Here is a tiny trained network, its code and every weight. The questions are about switching its units off for an input and a class, where a switched-off unit gives its printed mean instead of its output.

import numpy as np


def w(rows, s, z=0):
    codes = np.array(rows[::2]) - 128.0
    scale = np.full(codes.shape[1], s)
    scale[-1] = z or s
    return codes * scale


def f(y):
    return y / 2 * (1 + np.tanh(0.7978845608 * (y + 0.044715 * y**3)))


def log_softmax(a):
    a = a - a.max(-1, keepdims=True)
    return a - np.log(np.exp(a).sum(-1, keepdims=True))


def net(x, mask):
    res = np.array(x, float).reshape(1, 6) / 4 @ E
    y = f(res @ A[0][:, :-1].T + A[0][:, -1])
    res = res + np.where(mask, y, B[0][:, -1]) @ B[0][:, :-1]
    return log_softmax(res[-1] @ U[:, :-1].T + U[:, -1])


A, B = {}, {}
E = w([
[181,74,119,46,139,113,103],'x0',
[179,132,32,195,169,95,193],'x1',
[134,197,139,30,146,235,136],'x2',
[36,142,138,165,112,41,211],'x3',
[125,91,129,183,2,2,104],'x4',
[73,192,72,169,9,148,72],'x5',
],0.0077)
A[0] = w([
[147,117,147,46,165,63,214,141],'N1',
[161,124,90,193,8,33,104,133],'N2',
[55,175,110,105,209,200,166,99],'N3',
[186,126,129,112,108,174,53,54],'N4',
[158,135,43,102,73,184,85,253],'N5',
[46,114,204,199,85,88,101,231],'N6',
],0.015,0.0052)
B[0] = w([
[175,160,114,86,180,175,107,176],'N1',
[105,67,112,156,3,133,61,255],'N2',
[171,94,51,160,103,89,128,188],'N3',
[147,127,231,131,165,130,54,165],'N4',
[171,115,109,106,185,111,138,188],'N5',
[195,125,79,109,180,127,148,219],'N6',
],0.014,0.023)
U = w([
[193,153,81,117,245,146,153,255],'0',
[150,89,2,182,48,100,131,153],'1',
[51,157,157,160,85,139,149,13],'2',
[110,107,179,148,87,141,76,36],'3',
],0.0096,0.0046)

Each question gives the input, the list of numbers given to net, and the class t.
The units are the neurons (one row each of A and B). Each row of codes is followed by its name. A weight is (code - 128) times the scale printed after its matrix; where a second scale follows, it is the last column's (A, B and U).
mask holds one flag per neuron, in row order. A switched-off neuron (its flag False) gives its mean, the last column of its row in B, instead of its output. The means were averaged over made-up inputs and are rounded, as every weight is.
A unit's drop is (log p(t) with every unit on - log p(t) with that unit switched off) / (log p(t) with every unit on - log p(t) with every unit switched off).
The circuit of an input: a set's keep is (log p(t) with only the set's units on - log p(t) with every unit switched off) / (log p(t) with every unit on - log p(t) with every unit switched off). Starting from all 6 units, units are removed one at a time, each time the one whose removal leaves the highest keep (on an exact tie, the one counted first), for as long as the keep stays at least 0.8.
circuit, biggest first: the units of the circuit, biggest drop first
top k neurons: the k neurons with the biggest drops, biggest first
drop when u is switched off: that unit's drop, to one decimal
input [6,-1,5,-8,6,1], class 3: top 4 neurons : N6, N4, N1, N3
input [-2,-6,3,-5,5,-4], class 3: circuit, biggest first : N4
input [1,-7,6,0,3,-8], class 0: top 2 neurons : N2, N1
input [2,-6,0,-2,0,-3], class 3: top 3 neurons : N6, N5, N3
input [5,4,-2,-7,4,3], class 3: circuit, biggest first : N4, N3
input [5,-7,-3,-2,-6,4], class 3: top 2 neurons : N6, N1
input [-2,2,3,-6,5,1], class 3: circuit, biggest first : N3, N4
input [5,-1,6,4,-2,4], class 0: top 2 neurons : N2, N5
input [4,-5,2,-8,6,-5], class 3: top 2 neurons : N6, N4
input [-4,-7,1,-4,0,0], class 0: drop when N2 is switched off : 1.5
input [3,2,-8,3,-3,-5], class 0: drop when N2 is switched off : 0.4
input [-1,1,-1,-7,-1,-4], class 0: drop when N2 is switched off : 2.5
